How the elements are linked:
* | ε θ ψ λ ω
s779 | s31 s150 s582 s974 s937
s844 | s729 s429 s778 s736 s569
s736 | s619 s944 s552 s159 s844
s303 | s159 s619 s944 s986 s584
s589 | s871 s59 s226 s436 s449
s620 | s687 s769 s372 s441 s625
s556 | s937 s641 s72 s4 s479
s372 | s782 s620 s561 s283 s673
s787 | s864 s866 s512 s599 s764
s479 | s856 s445 s167 s556 s816
s105 | s449 s412 s231 s70 s310
s167 | s87 s479 s436 s72 s59
s310 | s127 s594 s114 s105 s864
s648 | s976 s905 s836 s673 s331
s400 | s235 s427 s953 s227 s359
s226 | s816 s589 s837 s802 s220
s235 | s370 s873 s82 s941 s365
s909 | s787 s211 s546 s509 s938
s986 | s413 s32 s214 s281 s303
s331 | s34 s974 s31 s648 s582
s573 | s105 s127 s594 s220 s599
s31 | s464 s331 s320 s836 s248
s49 | s380 s387 s941 s764 s873
s905 | s606 s215 s648 s625 s974
s361 | s752 s191 s754 s531 s782
s560 | s676 s543 s206 s474 s91
s871 | s167 s802 s816 s445 s837
s215 | s673 s976 s905 s459 s464
s436 | s445 s167 s802 s856 s589
s445 | s72 s87 s479 s641 s871
s561 | s769 s372 s879 s687 s606
s770 | s844 s29 s219 s584 s676
s793 | s485 s281 s413 s365 s214
s231 | s220 s105 s127 s349 s114
s82 | s227 s235 s427 s353 s242
s828 | s594 s114 s599 s127 s866
s944 | s178 s303 s736 s214 s429
s864 | s828 s83 s509 s310 s211
s32 | s793 s969 s986 s359 s619
s91 | s62 s468 s919 s560 s993
s281 | s242 s359 s793 s953 s986
s427 | s873 s82 s400 s370 s485
s836 | s215 s648 s34 s606 s31
s584 | s736 s729 s429 s303 s770
s70 | s589 s837 s349 s816 s105
s359 | s365 s485 s281 s400 s32
s873 | s353 s227 s235 s49 s953
s993 | s531 s752 s191 s91 s283
s764 | s211 s546 s988 s787 s49
s839 | s560 s62 s468 s193 s437
s34 | s905 s836 s464 s976 s320
s485 | s953 s242 s359 s427 s969
s320 | s974 s31 s150 s34 s4
s214 | s969 s986 s159 s793 s944
s778 | s584 s844 s29 s552 s474
s969 | s281 s413 s32 s485 s178
s474 | s770 s569 s738 s778 s560
s531 | s468 s919 s437 s62 s361
s546 | s512 s909 s764 s866 s387
s729 | s944 s552 s584 s619 s29
s429 | s552 s584 s844 s944 s219
s769 | s283 s782 s620 s754 s459
s619 | s214 s178 s303 s32 s729
s412 | s349 s220 s105 s837 s594
s879 | s620 s561 s459 s782 s976
s512 | s509 s787 s211 s83 s988
s594 | s231 s573 s310 s412 s83
s380 | s546 s988 s938 s211 s353
s4 | s779 s248 s516 s320 s556
s353 | s387 s941 s370 s380 s82
s673 | s879 s625 s606 s372 s648
s72 | s284 s556 s856 s516 s167
s242 | s400 s365 s485 s82 s413
s87 | s556 s856 s445 s284 s802
s919 | s839 s91 s531 s206 s191
s284 | s4 s937 s641 s582 s87
s676 | s569 s738 s193 s770 s62
s552 | s303 s736 s729 s178 s778
s193 | s474 s676 s543 s219 s839
s802 | s479 s436 s871 s87 s226
s687 | s754 s283 s782 s191 s561
s349 | s226 s70 s449 s59 s231
s83 | s114 s599 s864 s594 s512
s206 | s193 s560 s62 s738 s919
s582 | s320 s779 s248 s331 s284
s449 | s837 s349 s220 s589 s127
s441 | s191 s754 s283 s752 s620
s752 | s919 s437 s993 s468 s441
s516 | s582 s4 s937 s150 s72
s641 | s516 s284 s556 s248 s445
s464 | s648 s34 s974 s215 s150
s387 | s988 s938 s49 s546 s227
s59 | s802 s816 s589 s167 s349
s159 | s32 s214 s178 s413 s736
s625 | s561 s459 s673 s620 s905
s866 | s83 s509 s787 s828 s546
s606 | s459 s673 s976 s561 s836
s543 | s738 s193 s560 s569 s468
s178 | s986 s159 s619 s969 s552
s754 | s993 s361 s441 s437 s769
s114 | s573 s310 s828 s231 s509
s283 | s361 s441 s687 s993 s372
s974 | s836 s464 s331 s905 s779
s816 | s436 s871 s59 s479 s70
s976 | s625 s606 s215 s879 s34
s219 | s778 s770 s569 s429 s193
s941 | s938 s49 s353 s988 s235
s413 | s359 s793 s969 s242 s159
s937 | s248 s516 s284 s779 s856
s62 | s543 s206 s839 s676 s531
s150 | s331 s320 s779 s464 s516
s370 | s49 s353 s227 s938 s427
s365 | s427 s953 s242 s235 s793
s569 | s29 s219 s474 s844 s543
s782 | s441 s687 s769 s361 s879
s509 | s599 s864 s866 s114 s909
s837 | s59 s226 s70 s871 s412
s191 | s437 s993 s361 s919 s687
s248 | s150 s582 s4 s31 s641
s938 | s764 s380 s387 s909 s370
s127 | s412 s231 s573 s449 s828
s599 | s310 s828 s83 s573 s787
s468 | s206 s839 s91 s543 s752
s29 | s429 s778 s770 s729 s738
s738 | s219 s474 s676 s29 s206
s459 | s372 s879 s625 s769 s215
s856 | s641 s72 s87 s937 s436
s437 | s91 s531 s752 s839 s754
s953 | s82 s400 s365 s873 s281
s220 | s70 s449 s412 s226 s573
s227 | s941 s370 s873 s387 s400
s211 | s866 s512 s909 s864 s380
s988 | s909 s764 s380 s512 s941

In the rows, 156 stands for zero.

The rows follow the links: the fewer symbols apart two elements are, the more alike their rows tend to be.

Here are some elements, each with a row of numbers. One shown again gets a slightly different row.
s429:  106   130   140   122   159    84   121   171   210   121   112   228   188    48    51   169   185   178   108   112   148   107   188   143   161   156   266   185   277   140   153   135   200   125   211   128    75   215   222   128   198   191   244   191   192    89   145   163   192
s864:  186   159    73   151   178   138   142   108    30   191   166   131   119   247   160   188    76   157   269   124   177   196   228   168   184   136    66   105   153   157   180   151   155   108    70   180   194   122   152   186    79   147   201    86    41   233   150   176   107
s283:  183   124   198   108   163   192   112    90   163   102   241   132   238   134   141    96   107    67    88   114   197   166   204   197    85   186   163   183    83   148   103   150   136   205   180   129   188   202   118   197   270   143   119   210   209   136   231   247    82
s676:  129   130   172   118   170   140   133   137   178    41   158   232   205    78    98   201   179   148    26   136   130   106   214   147   144   160   245   248   220   201   130   111   192   120   194   115   103   227   165   166   229   152   224   188   227   105   139   198   136
s82:  127   185   127   184   116   137   165   201   104   277   118    90   129   120   110    72   127   134   277   100   125   161   108   225   173   200   133   137   242   166   147   179   263   125   160   177   197   111   215   127   120   136   190   142    39   168   136   106   220
s866:  183   159    67   169   166   140   143   113    44   209   156   132   130   242   162   168    64   152   265   117   166   203   225   182   175   138    62   124   167   184   172   152   171   104    59   169   188   113   143   190    98   139   192   110    45   239   147   183   101
s427:  125   177   120   195   109   130   163   208   122   279   107    99   138   111   102    66   122   140   273    98   124   159   101   228   167   198   139   139   252   171   148   182   262   121   158   176   175   115   220   125   135   143   191   158    48   165   139   106   220
s83:  186   158    79   138   185   140   147   105    30   181   167   139   115   250   162   201    89   163   266   136   183   193   226   163   185   136    77   100   149   151   181   152   146   111    74   179   194   122   154   183    65   147   202    77    45   235   145   176   113
s227:  139   199   146   180   125   167   186   200    66   244   134    75   114   150   140    97   141   127   269   123   112   154    99   224   183   204   121   146   209   182   145   175   254   117   161   184   226   113   202   135    97   116   197   113    30   181   122   104   216
s441:  183   123   192    98   164   179   105    90   160   100   240   136   242   129   127   101   112    68    90   107   204   163   209   198    87   189   176   175    84   143   108   144   135   200   186   123   190   205   124   197   271   144   128   212   213   133   236   255    83
s764:  168   187   103   211   138   183   182   152    49   219   150   108   125   212   189   138    83   131   233   130   105   187   174   215   170   170    50   188   187   253   156   151   229    88    72   167   207    99   133   176   117   104   176   125    41   227   112   144   127
s976:  187   163   251   121   150   220   159   149   178   151   231    69   173   164   194    84   182    88   152   179   207   164    90   186   115   200   153   109    18    85   121   190   103   259   219   171   241   156   137   157   188   147    65   163   193   137   230   176   161
s191:  178   118   194    64   178   163   100    81   140    77   240   145   232   122   102   122   121    79    97   104   217   150   226   189   101   192   200   159   100   109   107   140   133   193   201   132   187   217   152   187   249   153   165   185   199   123   238   256    97
s736:   99   154   164   128   151   102   150   203   190   131   101   204   158    47    66   171   213   186   123   133   127    91   139   146   180   169   271   189   279   148   155   145   222   120   229   144   102   202   238   113   163   178   248   160   174    91   121   123   232
s778:  112   120   135   123   159    85   119   159   214   113   114   238   201    56    57   169   173   177    95   111   150   115   202   141   155   148   261   201   270   156   149   126   199   120   195   121    66   216   204   141   218   185   234   202   205    93   145   177   167
s413:  101   174   137   227   105   132   175   230   206   222    75   180   162    68   122   107   170   172   150   130    69   133   102   188   168   172   180   228   298   234   151   155   264    98   161   143   105   142   189   121   186   144   184   212   144   129    98   100   211
s839:  149   144   213    58   190   166   136   110   120     3   209   179   192    97   102   200   195   114    46   141   172    96   208   158   147   190   251   216   148   152   119   118   169   147   226   128   176   233   181   168   201   143   232   136   208   101   164   214   138
s974:  185   140   192   170   136   181   140   162   254   224   185   112   184   165   196    66   149   136   174   170   217   201   100   161   102   157   130    84    51    78   153   201    75   266   175   163   164   136   114   155   209   183    24   222   210   146   239   163   156
s573:  183   178   115   145   199   162   182   123    42   123   163   159    87   264   198   265   146   196   213   194   165   166   199   117   213   124    97   127   130   162   196   143   124   110    91   182   187   130   149   175    34   144   203    48    82   223   111   146   133
s986:   97   181   157   207   117   137   188   235   201   179    82   182   151    63   122   137   204   180   125   149    71   112    98   169   178   177   213   232   291   226   149   146   257   101   187   144   110   156   202   116   167   145   207   192   159   111    88    90   232
s619:   94   172   172   157   136   123   172   221   192   141    84   191   144    53    96   162   228   184   120   149    98    93   107   153   188   178   252   211   280   179   158   146   240   114   223   147   112   182   229   107   153   157   236   156   166    95    97    99   243
s459:  188   168   259   129   152   242   168   132   159   113   245    79   189   158   203    97   171    70   102   174   180   159   107   198   105   213   148   163    19   141   108   174   121   238   211   158   245   167   116   174   216   120    72   175   203   138   214   186   138
s561:  190   160   251   134   147   241   163   129   162   104   251    91   209   154   197    98   156    66    85   165   177   161   130   201    98   208   144   183    30   159   101   162   133   225   196   148   233   170   108   183   237   122    76   193   213   144   214   201   118
s485:  108   161   106   225    98   117   159   219   192   273    78   150   168    76   108    72   125   157   208   104    92   157   114   207   155   173   158   189   294   211   149   165   265   108   150   149   117   129   192   125   187   151   178   217   107   143   123   110   206
s560:  140   142   198    93   185   159   144   122   145    14   185   211   194    85   106   210   198   131    25   145   144    93   207   149   151   179   250   244   180   187   120   111   183   129   212   118   142   236   175   166   216   141   228   157   222   100   139   203   135
s303:   96   167   174   149   141   115   167   215   191   135    97   195   148    56    86   163   226   188   122   144   108    90   118   148   187   178   257   201   279   166   154   148   234   114   226   147   110   191   236   110   156   163   239   155   165    95   103   106   241
s49:  152   204   143   193   131   195   205   182    46   218   143    83   108   186   179   124   133   126   244   146    99   160   114   220   185   199    91   182   191   226   146   162   251    97   129   182   234    98   175   153    91   102   186   103    40   208   105   110   181
s445:  171   151   152   166   180   135   175   173   215   176   129   184   100   220   214   229   211   243   195   232   205   173   124    62   190    93   146    58    97    65   219   178    38   211   143   187   122   133   146   132    68   215   100   119   183   170   162   112   192
s380:  163   197   118   211   133   194   192   165    49   213   145    98   119   206   189   135   105   131   235   144    95   174   146   216   176   181    58   188   187   251   146   155   240    89    94   173   222    99   149   171   103    99   178   115    41   219   105   128   149
s219:  121   124   141   133   159   105   120   148   206    89   129   243   209    64    77   179   165   169    61   119   139   116   218   143   144   146   248   225   260   179   143   118   192   116   183   113    71   225   182   150   235   174   224   208   218    99   143   191   145
s70:  179   152    83   200   192   132   167   137   152   150   123   225   114   260   223   268   143   239   163   213   155   189   212    73   193    69    88   137   144   182   219   137    85   125    55   162    97   130   102   181    84   180   146   124   158   214   118   146   107
s941:  146   207   146   192   126   187   198   188    45   220   142    79   107   174   171   120   139   127   249   142   100   161   109   222   190   198    98   172   188   215   146   166   252   103   132   183   233   104   181   145    87   101   189   101    37   199   105   107   193
s787:  182   161    67   178   160   147   150   117    43   214   159   135   136   234   167   164    58   147   264   118   153   204   225   191   169   140    55   133   168   198   172   153   182    98    57   171   186   110   137   187   105   136   183   115    41   240   146   178   100
s32:   95   174   154   216   112   142   183   235   204   193    80   182   154    64   126   129   193   177   135   145    69   120    96   177   176   174   201   234   291   231   148   151   265   101   181   146   106   153   200   115   173   144   198   197   156   120    87    88   227

Each walk starts at a row. The symbols on each line, taken left to right, move it on to the next element.
Each answer is a row, close to the row of the element it stands for.
start  182   178   110   166   196   164   185   126    69   116   152   186    90   267   225   278   162   215   182   215   150   170   203    96   212   104    91   146   128   184   204   137   113   111    78   176   161   129   129   179    43   152   185    65   109   223   101   143   124
θ λ ω ε
 181   157    89   200   184   141   174   135   132   138   130   220   106   263   227   275   147   238   160   216   149   186   209    76   197    73    84   147   142   190   215   140    93   118    55   160   105   127   105   177    74   173   156   111   153   217   111   144   112
ω ψ ε
 184   173   110   179   192   163   188   133    84   125   142   196    93   268   223   280   154   220   173   214   148   174   202    91   209    94    89   149   135   191   207   141   105   105    69   170   148   128   119   174    49   155   178    73   121   223   100   142   120
start  180   172   104   186   193   156   185   137   101   123   138   206    93   267   228   281   154   229   169   217   148   176   201    86   206    86    86   151   136   195   208   136   100   106    64   170   135   125   114   176    57   156   170    88   132   224   101   141   117
ω ω θ ε ψ
 183   175   106   132   201   154   169   117    27   139   167   143    93   263   184   248   132   185   235   178   180   175   211   130   208   130    98   108   128   148   189   145   131   112    94   181   197   128   154   176    39   149   206    47    63   224   128   155   132
ψ θ ε
 185   179   118   153   199   158   183   126    49   119   162   165    83   266   209   269   154   201   199   203   160   168   200   111   213   116    97   132   126   171   193   139   118   117    90   180   181   128   143   172    35   148   198    51    93   223   112   147   135
start  163   197   110   212   131   190   186   159    48   220   152   107   121   206   191   139    92   128   234   136    99   182   160   215   173   172    56   191   185   257   153   151   238    85    81   172   214    97   138   179   114   100   174   120    41   222   107   139   138
ψ ε
 170   179    87   209   138   181   175   146    48   223   157   119   131   220   186   139    72   136   238   126   114   196   186   207   168   160    48   179   180   248   158   147   217    83    66   166   199   100   134   183   119   109   177   128    46   233   120   151   118
ψ ε ε λ θ
 183   174   101   134   198   149   162   111    26   151   169   141    94   258   172   236   121   182   244   161   178   176   214   135   204   135    91   105   132   143   191   148   132   113    92   184   196   127   161   175    42   147   209    51    60   228   133   163   127
start   98   146   156   120   156    94   144   194   197   127    99   209   164    48    62   167   207   186   126   128   137    92   152   145   176   168   272   185   281   143   154   140   218   123   227   139    96   202   238   113   167   181   248   167   175    86   127   131   223
λ ω λ ω λ
  96   176   173   170   134   128   183   227   188   149    86   191   144    60   105   157   225   185   122   152    89    94   101   159   187   181   246   219   281   190   148   144   240   105   218   145   115   177   229   107   150   155   227   162   162   100    91    95   243
ε ω θ ω
 102   138   154   115   154    89   135   186   203   125   104   216   173    47    58   168   202   184   120   122   143    98   163   143   171   164   274   184   282   137   152   142   209   124   224   138    89   212   232   121   180   187   244   174   182    86   134   145   213
start  116   165   109   205    99   119   153   212   157   289    94   125   158    96   101    61   120   146   253    91   113   161   113   226   157   188   145   152   270   180   150   177   261   117   153   160   150   123   207   125   161   147   184   187    71   157   138   108   214
ε θ θ
 138   195   137   178   122   157   178   200    78   255   128    77   118   147   128    91   139   133   275   119   120   154    99   228   182   207   125   137   223   178   146   175   255   116   161   180   217   111   211   130   101   124   196   121    29   180   130   105   218
λ λ ε θ
 180   165    66   188   157   153   153   128    48   221   156   132   135   234   170   153    56   146   254   116   146   208   218   193   168   144    50   149   176   216   166   144   194    97    59   171   186   108   135   187   111   128   180   123    42   234   137   173   103
start  118   126   144   129   167   109   122   143   201    76   136   242   209    68    81   186   167   161    50   120   133   110   218   146   146   151   245   237   248   192   142   115   194   111   185   111    76   225   173   155   239   165   227   207   226   101   144   193   142
ψ ω λ
 126   130   153   124   168   119   128   140   197    64   144   242   208    72    88   190   168   159    40   127   131   111   219   142   146   151   246   243   242   200   140   117   194   114   186   109    83   227   174   159   238   164   225   202   226   105   139   194   134
ω θ ψ θ
 136   142   193   101   179   156   142   133   157    19   174   216   198    86   103   209   193   140    24   142   139    93   209   149   150   171   247   253   200   200   124   108   187   122   208   118   130   234   172   161   222   145   228   165   228    99   138   201   135
start  181   165    93   194   191   150   177   137   113   130   137   214   100   266   228   278   149   235   161   218   150   183   203    82   200    80    87   151   141   190   209   141    95   111    65   168   119   123   109   178    66   165   158   101   142   218   101   139   116
ψ θ ε
 182   146    79   201   182   128   165   135   164   158   121   233   113   254   219   264   139   245   168   211   164   195   214    73   188    64    90   131   147   175   220   143    71   131    54   162    87   128   104   177    87   188   142   134   167   214   127   149   109
λ θ
 177   136   102   173   185   109   148   152   209   184   124   212   117   233   197   235   165   252   200   207   211   192   178    59   184    68   127    64   122    81   227   171    42   186   100   178    87   131   132   153    83   222   116   132   175   186   162   137   148
